Each row has a hidden value. The values are split into ranges, and the tier after each row names the range that its value falls in. Each part has its own value, ranges and names.
[  41 -162   -2  198  -65 -165   67  -20  -55  -71 -136   28 -162   35
  -27  -19   17  -14  -25   65  178  -15  183  116   53   26 -104  -14
  -80 -137  -88    9   85  -27 -172 -169  -59  -30 -118   51   89] -> Z583
[  47 -150  -49  171  -12   -3  -11 -111  -80  -31   49   57   34   11
  -83   35    4  -44  -85    1   42   -3   18   36   92  -57  126   26
   -7    8   43   23   51   85  -16  -65  -82  -41  -69    8   13] -> Z383
[  56 -182   39   10  -32  -28   27   58   49   66  117   82  -57   44
   33  -86 -119 -118   69  -58  101  -10 -101  -68  -18  123   47  137
   97  -30 -171   65  138  132   81   75 -146  -80 -129   17  -52] -> Z669
[ 385   63  -40   62  239 -475  124  -23 -102  162  232  111  -35  160
  -72 -159   12 -247 -108   82  339  157   62  -97  -97   57 -135  -20
 -115  -57  329  -45    0  -90   25  185  122 -113   76  -93 -218] -> Z805
[-108  -29  -11  230 -187   -7  -61  -62 -217  -86 -223 -142  131  -16
  -50    8   85  -36 -242   -7  -37  -59  294  314   77 -197   37  -44
 -324  -11   48  -46   -5  -87 -171 -302  -27  -32  -80  141  109] -> Z805
[  21 -177  -12   81  -49   30  -44   33   42   94  111   64  -81   79
  -29  -64 -111  -67   70  -72   30   -6 -160 -104   50   84  180   66
  122    1  -57   -3  148  108  109  110 -118 -127 -118   15  -76] -> Z209
[ 101 -119   25  108 -109 -115    3  -99 -122   35   42  131  -24   76
  -46   11  -35  -86  -55   62   57   97  165   92   13  -29  -31   11
  -41  -74 -127   29   44  -59    4    0   23  -48  -53  -38   51] -> Z707
[ -21  147  304 -483   56  262  438  151  421 -184  174  232  211   88
  181 -161  -85 -108  126 -149  -15  -73   39  -58  -46 -190  -70 -145
  -51   57  223  341  100  138  241  260  370  -87  109 -219  -36] -> Z805
[  -4  195  272 -425   46  174  364  176  340 -192  124  174  186   94
  185 -161  -98 -114   67 -123   -4  -81   75   12  -34 -178  -81 -138
  -89   40  168  316   67   91  139  160  319 -124   66 -159  -48] -> Z669
[ -48 -118    2   43  -32   82  -18   14   53  -14   37  147   37    0
  -55   21  -56   -7  -47  -73   -4   12  -22    9   51  -81  137  159
   16   -3  -16   95   75   41   63   23  -21  -68   -9  -43   50] -> Z383
[ 110  -99   38  -52  135 -100  136  -12   55    9   48  383  -86  -47
   -3  145  -83   35   11   72  132  135   51   19  -30  -52 -124  254
  119 -138 -227  196   51  -62   25   60   75  -11  107 -186  144] -> Z370
[  36  -34  118   11  -45    3  107    0    5   31   62   22   42   88
   11  -77  -59  -61   16  -15   41  -25   36   18   31  -90   27 -109
  -42    9   50   32  134   26  108   83   60  -61  -33  -20  -90] -> Z669
[ -49   -9   33  201 -173  -80   -1 -133 -264  -39 -235  -12  114  -10
  -62   83  103  -13 -236   81  -24   50  421  355   30 -257  -95  -45
 -335  -79  -19  -38  -32 -213 -143 -244  108   19   25   45  172] -> Z370
[-345   42  193  107 -579  128 -472  312  208   90   10   58   87  382
 -258 -299 -251   61  -59 -243 -231  123  110   12  143 -307  401  -26
 -187  -18   64   17  220 -357  313  332  226 -235   -1  -23 -248] -> Z370
[  80  219  464 -335  -83  139  246   38   57  206  315   70  393  262
   74 -223 -225 -187   53  -66  -56   32   68  -38  -83 -307  -17 -272
 -112  160  114   81  273  -23  593  532  340  -63  146 -185 -409] -> Z370
[  90  361  143  -40   22 -155  182   24   41 -351  -68  158  106  167
  -52  -10  -14   63 -255  101   77    0  444  278  169 -437 -127 -328
 -300  -39  338  243  -50 -251 -191 -143  453 -154  117 -164    7] -> Z707
[ 116  197  153  -58   92  -48  -11   12  -11 -217  134  166  379   59
  -41   26 -179  -63 -256   23   68   36  191  209  117 -345   -3   12
 -139   21 -101  322   47   -2    9  -71   31  -34   76  -95 -219] -> Z583
[ -14 -300  -98  340  -84    8 -121 -149 -147  176  -26   28  -97   33
 -174   67    9   31    1   12   15   60  -60  -36   99  -12  210   40
   54  -30   -6 -172  158    3   91   40 -138  -22  -54   34    0] -> Z383
[  43 -353 -124  414 -132 -120 -172 -198 -232  206  -16   31 -140   23
 -179   85   39   10    6   80   33  129   -1    3   77   24  145   30
   56 -107 -118 -175  101  -58   20   -5 -161   29  -79   58   27] -> Z27
[ -78 -409 -102   77   10  326   18 -166  -22   49  138  240 -165 -257
   57  340  -73  166  170  -12 -199  -80 -408  -98  117   67  320  304
  523   44 -395  148   56  302   69  -59 -248   -6 -149  -38  342] -> Z209
[  22  -90  -66  134  -42  -41 -114    9   20   58   35   96   12  105
 -116  -50  -31  -70  -47  -52   16  106    8  -13   60  -52  156   18
  -62  -54   87  -18   63  -55   41   70    5 -110    5  -13  -82] -> Z805
[  11  -51    4  224  -67  -47   72 -209 -204  -41 -136    0   99  -13
  -87  107  144   26 -150  104  -17   46  291  234   87 -276  -22 -192
 -228  -56  147  -36  -14 -130  -89 -162  139   55   58   -3  104] -> Z27
[-402 -290  124  225 -658   -7 -398  305  491 -485  -19  223  133  204
 -391 -366  -57   66 -226 -278  116   81  420   83  177 -263  184  285
 -352 -189   96  469   76 -175  -60  -47   82   67  -93  -50   73] -> Z209
[-116 -253  -16   79 -161  240 -389  105   14  397   85   53  161  141
  -95  -90 -276 -178   86 -222 -144  169 -277 -118  -22  102  374  292
   79    7 -406 -168  311   68  419  329 -350 -139  -43   85 -337] -> Z805
[ -13 -498 -412  614  -43 -316 -185 -163 -156 -221 -433  157 -412 -188
 -207  256  232  130 -149  155  250  123  294  246  140  147  -93  309
  -78 -385 -272  -12 -117 -109 -645 -616 -316   82 -151  137  496] -> Z27
[ 127  -33   79  102  -86  -85  128 -160 -158   14   12   27   12  117
  -15   -7   15  -86  -37  100   37   36  217  120   47 -107  -58 -249
 -108  -29   45  -37   63  -51   13   -3  125  -50  -41  -29  -10] -> Z707
[  56 -161  -66  166  -93 -138  -24  -51  -87  -53  -64  120 -160   18
  -26   48   -2  -31  -44   59   70   48  139  113   49   42  -22   72
   -4 -128 -166   45  -10  -42 -179 -160  -49  -78 -120   21  169] -> Z370
[-115 -679   39  256 -551  -90   21 -118   24   59  237   97 -352  -50
  -96 -149  148   -6  179  -51   55  -29  -23 -188  -61  225   92  220
  203  -86  -28  111   -5  106   72   87  -19  154 -312    4  458] -> Z669
[  18 -150  -27  140  -28   30   -3  -72  -32   18   41   70    6   29
  -74   20  -14  -24  -25  -18   18   14  -17    1   80  -57  136    7
   14   -4   40    7   86   54   43    8  -43  -53  -44  -10    0] -> Z209
[ 382 -135  -27   85  278  -36  473 -472 -580  448  200  -87 -357 -159
  282  355   61    0  260  315  -99 -160 -372  -84  -16  170   12 -326
  510  165  -75 -324   38  237   99   34  -16 -103 -170   11  199] -> Z370
[  52 -231 -298  165  -66   -7 -172  -73  -59  -98  157  116 -293  -99
   44  148   12   -4   35  -10 -173  -44 -280  -42  151  196  347  126
  347  -24 -127  123 -223  179 -315 -255 -179 -224 -303   85  315] -> Z669
[   8 -188  -54  108    3   99  -38 -151   -7   45   77  209  139  -11
 -134   96   25  -32  -54  -27  -41  139   13   -3   51 -143  161  101
   -6  -26   37   49   42   22  128   85   10   25   93  -96   28] -> Z383
[  42  -58   38  -11  -22  106   80  -32   16   26  161   26   12   73
   29  -49  -67  -79   45  -59  -51  -74 -133  -71   70  -19  191  -96
   95   92  111   26   87  152  117   96   12 -145 -103  -14  -55] -> Z383
[  44   25   84   13  -50  -97   78  -47   86 -160  -78  283  157  116
 -128   -5   34  -44 -147   46  103  207  434  188   27 -283 -160  -60
 -295 -169   80  175   11 -224  -23   13  283   27  187 -175   32] -> Z707
[ -44  107   80   14  -94   46   24  -27   26 -151  -38  123  153   76
  -55   28    8   29 -126    5  -98   50  238  185  115 -334   57 -167
 -180  -34  143  145  -24 -145  -35  -50  256  -67   84  -84   31] -> Z583
[  37  -75 -162  125  104   79  109  -75  -85  331 -195  -48 -299  106
   48   53   71  -28  217   15 -105   51 -155  -79   25  112  145 -289
   45  -54  202 -415  128  -67   47  124   88 -252    8   52   -1] -> Z805
[  51  -80   -3   23  -63   17   -6  -36  -16   10  154   88  -21   34
   23    4  -54  -60   25  -18  -75    1  -84  -12   60  -21  158  -23
  108   10  -28   90   -6   70   17   22   10 -116 -101  -11   26] -> Z27
[ 135 -142 -144   40  231  -44   50   -8   34   74 -217  143  -18   35
   42   43  -23 -205   56    5  164  177   82   75  -53  165 -134   83
 -113 -220 -266 -104  124   41  -99  -63 -209  -81   44   43  -95] -> Z27
[   4    2  336  -56 -171   33  353  -70 -204  -42   18  -70   -8  -21
  166   10  -88   34  -31   90   44 -256  179  198   10 -152 -160 -117
   -2  119 -143  104  165   75   82  -90  102  -11 -171   -4  161] -> Z707
[  81 -175   63  -39  -36  -47   49   89   92   46  161   85  -54   72
   58 -142 -136 -167   90  -74  131  -16 -104  -94  -38  166   22  132
   99  -32 -174   99  138  164   88  102 -148  -93 -154   16  -82] -> Z669
[  58 -141   -7   81  -39  -26   40  -79   -7   -3   78  104   20   31
  -39   -7   15  -71   -4    2   27   53   40   12   36  -48   59  -27
  -12  -48   32   62   30   34   19   18   21  -22  -29  -31   19] -> Z669
[  32  118  350 -208  -14  174  218   12   72  180  212   30  372  189
   11 -176 -147 -140   32  -87  -15   17   28  -46  -43 -292   35 -226
 -141  138  197   24  290   18  523  438  237  -19  161 -141 -375] -> Z805
[  -7  -68  138   46  -92   20  139  -32  -67  -12   33  -17   21    5
   36  -19  -35   -1  -20   10   24 -106   55   79   43 -116   14  -62
  -18   37    1   66  109   51   53  -29   33  -22  -87    8   37] -> Z669
[ -69  -14    3  230 -104  -41   25 -158 -207 -135 -215   -1  172  -69
 -101  123  155   53 -269   76  -19   23  387  342   89 -350  -42  -69
 -330  -61  120   39  -58 -171 -174 -289  127   74   70   19  184] -> Z669
[  57  -93   35  119  -40   18    6  -58  102 -291    8  172   15   99
  -76   42 -104   36  -28   53   77    6  146  101  225 -133   46 -150
   26  -95 -143  229  105   73 -122 -136  -38  -47  -94  -54  -46] -> Z370
[-240  -89  152  103 -382  352 -360   84  -75  521  251  -96   80  228
 -130 -120 -282   45  128 -218 -405    4 -425 -211   97 -162  648  -39
  208  236   17 -252  329  -56  650  539   11 -238  -59   28 -321] -> Z209
[-273 -171   89  -76 -277  435 -145   67   23   10  108   63   79 -127
  113  116 -199   78   56 -173 -367 -155 -276   51   94  -83  393  262
  274  134 -416  197   70  201  150  -41 -171 -116 -203   62  187] -> Z669
[ 143  -64 -469  272  396 -101   48  -56 -126  385 -603  -29 -504  112
   45  161  160  -93  219   93   44  227  -45   25   -3  318  -30 -270
 -110 -305   91 -680  100 -206 -284  -93  -69 -353   93  152  -11] -> Z669

New part:
[-685 -527   70 -339 -109  463 -146  258 -262 -530   15  -57 -165  248
  144 -360 -601   54 -205   26 -129 -118  -51  402   23   14  115   52
 -458  128  341  308 -101   26  103 -282 -230    1 -601   35   27] -> R
[ 161   31  -92   -1   65   -4  -68   93  210   13   70 -100 -136 -103
  -60   73   36   45  325 -292   12    6 -121   -1  -95 -128   -8   26
  206 -117 -158   -3 -172 -171   68  298  384  176  115 -105 -228] -> D
[-185 -174  -50  -35  153  149  -41   10  142 -254   29  143 -163   87
   33  -47 -185  -72 -107  -70  134   11  125   21   19 -215  240  -55
 -243 -114   41   69 -119 -221   -7  110 -137  144    1  -61   56] -> R
[-556 -254  204 -609  285  335   -3  542  -22 -397  -34 -132 -137  114
   45 -208 -338  593   27  -75 -199 -126 -230  283 -372 -258 -391   53
 -106  -85  275  408   12  -96   20   64   25   73 -560 -389 -254] -> H
[-318  -93    7 -210  255  323  -94   -2  -67 -227    3 -142 -252  165
  199 -130 -244 -276 -326 -166  -44 -148  132  -47  251   19  321  -58
 -209  -25 -194  188   78  491  -32  -80 -136  -96 -240   80 -178] -> U
[   7  -90   68  -69   36   88   37  283  231  -51   46  203   -7 -128
   67   49  -80  218  351   98 -146  -48  -35  539 -319 -186 -349  -69
 -325   23  523   28  -11 -419 -119   25  -10  120   59 -109  190] -> H
[-103 -273 -151  147  102  258 -255   33  -53 -110  154  -77 -249 -144
  172  115  -83 -321  111 -238  211   22   78   93  291   42  324 -163
  -24   72  -94   62 -275 -273  360  298  -42   64 -177  190 -326] -> D
[ 325  363  -13   96  159 -149  190  -47  271  276  150  154  236  -53
   45  203  241  -14  331 -100 -197   55  116  228 -130 -110 -281  -97
    2 -110   58 -166  118 -169 -326  244  129    6  331  -64  230] -> U
[-588 -448   -6 -504   51  445  -56  253 -157 -471 -123 -333 -342  202
  -59 -416 -444  248 -233  -58  -94 -184 -167  268  -65   43  224  173
 -220   25  100  307  -24  332   55  -90  140  -27 -531 -149 -316] -> P
[-506 -454    1 -302   82  307 -279  185 -104 -613 -170    5 -512   65
  109 -262 -520  -27 -340   -1  189 -213 -138   25   24 -151  421  -43
 -387   66  208  287  -32   41  213 -189 -226  130 -417   59 -129] -> D
[  67   24  -16  -70  203 -102  138  -69  264 -126 -142  286  -68 -173
  -74   56  112  114   72  193   24 -132    7  295 -317 -227   70   90
 -403 -101  400 -121  168 -138 -306  149 -103   75  370  -97  228] -> Q
[  22 -145  -88  152  246  204  -55  139  154   51  137  240 -115 -117
  241  158   26 -137   47  147  188   20  259  495  113    5  -26 -403
 -387  205  460  -19   11 -499  -25  179 -346  -51 -107  143  106] -> H
[ -77  226 -170 -300 -121   19 -104   81  329 -205 -160   56  161  230
 -192 -317 -223  446  108  244 -108  -63 -169  220 -385 -201 -472  152
 -203   90  285   10  -63   18 -533 -196  224  -62   93 -186  223] -> Q
[   9  223    2 -103  290 -155   44  -72 -118   12   76  178  347   -7
  205  126  233   73   28   38 -106  -49    5  144 -122  -55 -220  -53
  -71   13  232 -144  270  -80 -259  270 -383 -243  -67   53  166] -> Q
[-108  -40  -31 -229   61  146    2   79    1  -80   51 -122   92  218
   84 -191  -70   97  -37  -45 -217  -99   -8  183  -84   52 -111  124
 -114    7   68  -16   64  316 -255  -43  -15 -191 -141  -57   -6] -> H
[ 527  -98   21  131  136 -101  105  318  368  250   95  218 -179 -215
  174  177  228   98  329   55  -34 -101   16  495 -295  -50 -205 -259
 -224   54  585 -222  211 -375 -128   88  -41   68  197  -29  203] -> H
[-245 -708   15 -123   50  333 -148  386   21 -388  -36  173 -411    4
  238 -189 -325   88 -173  234  146 -174   25  505 -135  -59  207 -166
 -653  174  748   64   16 -320  148 -197 -504   24 -347   49  109] -> U
[ 142  317 -126  136   94  -49 -168 -364   40  -11  -47 -101 -194 -282
   56  212   55 -576  167 -343  -13 -127  -20 -246  263  -38  441   39
   81 -124 -500  -36  -14  393   85  181  280   91  388  269 -234] -> W
[  11  138  -60    9  182   48 -129  -92  184  -83   28   53    9 -110
   77  127   43 -149  187 -151  -22  -38   47  -89  -27 -220   11   77
  -58 -152 -168  -18 -141   22  -55  201    6   44  277  -11 -114] -> H
[  83  278  -14   41  375 -172  191 -261 -127  125   92   51  138 -213
   79  305  342 -200  105 -227  -48   -3   67   55   87   -8  205  -73
  111 -152 -141 -117  256  -46  -50  564  -42  -53  115   78  -47] -> W
[ 201   33 -172 -138 -118  -66  -72  -15  211  -92  -78 -200  -63  111
 -141 -209  -24  144  147 -167 -119 -102 -204 -116 -235  -86   60  266
  116 -142 -158 -155  -67  296 -171    1  386   12  224 -128  -89] -> P
[ 300  150   85 -114   97 -255  209   82  204   43   24  229   10  250
  105  -99    8   89 -139  -32 -169 -112  -12   56 -242 -118  -67 -110
 -148  -93  263 -164  421  116 -442 -174 -100   15   83  -84  496] -> D
[-262  176 -186 -110  132   96   -9 -319  -97 -165  -45  -68    1  159
  -60 -117 -113 -220 -266  -59   69  -22   93    1  266   77  349   -6
  -90   40 -216   50   73  264 -217  144   52 -118  -96  130  -13] -> D
[ 102  257  -27  183  426    4 -126 -159 -106  153  173 -121  -86 -512
  219  541  318 -464  407 -513   41    5   24 -142  294  -58  215 -162
  345 -159 -491   41  -72 -120  409  714  133   85  124  191 -545] -> P
[-592 -397 -215 -328  -66  395 -224  -96 -139 -584 -200 -162 -197  286
  -63 -482 -447   13 -432  175   95 -159  -16  112   71   36  446  241
 -456  112   98  116 -129  384  -98 -204 -172 -179 -290   54  -99] -> U
[ 107   91 -386  161 -112  203 -249 -239  223    9  -24 -291 -255 -107
 -158  -32  -65 -349  211 -204  149    5   30   -1  288  107  362   44
   84   61 -421  -34 -354  182   49  182  567   39  262  169 -374] -> W
[ 311  492 -358  294 -168 -280 -346 -634  176  -97 -170  120  -40 -177
  -62  101   19 -616   98 -100  185  -85  -50 -419  222 -115  473   88
  -22   -5 -411 -255 -103  275 -148    3  193   53  674  407  109] -> D
[ -85  -84 -236 -245   14   62   64  -17   29 -130  -53 -166   84  284
 -164 -322  -19  330 -136   80   -5  -19  -60  194 -153   74   49  136
  -44   38  126 -120   48   96 -306  134  109 -209 -159 -141    4] -> P
[ 533  525  -40  125 -163 -346 -154   47  127  276  183   57  390  -84
  196  201  163  -17  625 -269 -339   11 -225  -30 -207 -113 -600  -83
  331   -8  -39 -231   38 -133 -145   37  225  -16  242  114  197] -> W
[-169   36  184 -101  254   90  -59  310   53 -139   75  257  -79 -236
  241  228 -162   69  284  -66  -71  -35  -50  325 -150 -304 -323 -314
 -209   -1  366  237   59 -552  132  133 -175  208 -173  -18   77] -> P
[-163 -163   37 -141  374   86  288  -17  -85  -41  120  -19   43   42
   26   46  167   76  -81 -147  -62   12  143  216  -38  -19  224   46
  -74 -203   37  -32  144  -75  -66  466 -139  -57 -113 -167  -69] -> P
[ 268  459  -99  262   59  -60 -215 -145  147  228  170  164  246 -248
  250  343  159 -383  465 -109 -106   16   93  137  131  -50 -322 -175
  -15  107  -43 -108  -89 -135 -119  153   -9  -65  312  287   64] -> Q
[ -38 -463 -174 -287 -113   93  -10  383  313 -324 -154   -1 -195  124
 -262 -376 -186  728  114  234  110  -51 -248  408 -582 -210 -132  144
 -242   10  612  -63 -139 -475 -126   34  162  105  -92 -370   53] -> P
[ 124  135 -106  -80  201  -48 -156  203   17   54   81 -157    9 -250
   50  192  165  237  445 -261   28   18 -252   63 -146 -105 -281 -138
  381   -2  -37   20  -76 -400  211  514  259   33 -160  -64 -387] -> P
[ 258  681  -22  137  139 -143 -256 -104  242  149   49  169  130 -318
  208  378   73 -315  493 -189 -128  -41  -45  -82   35 -250 -404 -215
   87    5 -184   27  -17  -64 -107  100  158   85  377  206   17] -> H
[  67  409 -141  -48   60 -228 -131 -230  152 -180 -191  190    0 -134
  -69   53  -47  -44   90   27   75  -82 -153 -114 -123 -271   38  -46
  -81  -33   11  -47  108  -77 -197   75   87   96  286   89  174] -> W
[ 120   93 -162   95  118  -18 -169 -197 -163   59   43    2   53 -147
  259  118  185 -352   10   10   16 -144   33  176  198  219  164  -89
 -132  212  109 -192  174  219  -81  134 -257 -297  -18  374  -45] -> Q
[  60   32  -89  180  -61  280 -105  -30  250   90  121  114  -85   16
  196   14 -163 -439  109   64  -99  -57  286  436  229  104  -16 -154
 -462  193  168   -5  -91  140 -246 -244  -24  -54  184  250  191] -> Q
[ -63  110 -243   85  271  128   -8 -397  -56   30  172 -148  164  245
   86   -1  154 -399 -258 -251   77   94  338 -267  407   97  437   39
   86 -133 -546 -149  -91  328 -143  369 -139 -259   54  100 -162] -> P
[ 135  469  -60  -41  -21 -108 -210 -102   36   28   52 -155  130  -89
   77  117  -15 -173  381 -391 -240  -47 -204 -247   14 -126 -197   57
  334 -106 -441   19  -71  238  -14  105  383   43  162   90 -171] -> W
[ 197  306  -22   10  -50 -161  -28 -148   97   27   45  -17   92  -23
   29   64   20 -184  261 -292 -238  -65 -107 -122  -57 -109  -10  126
  122 -166 -253  -94   26  231 -142   43  275   83  297   47   65] -> R
[ -92   75   60 -143 -138  142 -101  166  168 -141  -57   78  -64  -94
   61  -63 -290   20  312   62 -281 -156 -126  440 -201 -120 -302   27
 -354   89  327  131   -4   48 -177 -279  176   99   89   41  164] -> H
[-273 -416   32  -32  245  278 -200  127    4 -387   -8  142 -509  -28
  273  -12 -319 -317 -296  -97  243 -132  125  -19  188 -166  517 -237
 -403  -23  126  177  -18 -107  274  -46 -407  164 -218  128  -67] -> R
[-295 -109  -61 -336  182  -50   13  -75 -257 -331   -4  -69  172  321
   10 -235  -37  230 -314 -116   -8  -45 -120 -191 -107  -71  181  199
   72 -127  -60  -44  119  136 -132  226 -247 -178 -333 -120  -20] -> D
[-222 -150 -112 -365   48  121   47   89  100 -272   -9 -251   22  372
 -214 -355 -150  407  -82 -198  -87    8 -126 -125 -236 -147   31  319
  146 -237 -211   39 -157  156 -171  164  283    5 -138 -374 -177] -> R
[ 260  375 -358  -88  -10 -140  -26 -123  216  140  -65 -230  192  -16
 -285  -67  233  324  331  -29    0   38 -198  112 -196   28 -233  112
  314   46 -110 -195  -58  -32 -306  390  565 -143  180 -111 -179] -> U
[-416  -33 -103  -95  168  345 -299 -166   40 -391  -60  -52 -230   41
  100  -66 -332 -376 -181 -152  107  -75  131 -232  274 -191  376   45
 -239  -87 -357  219 -253  277   82  -11  -93   43   21  107 -240] -> U
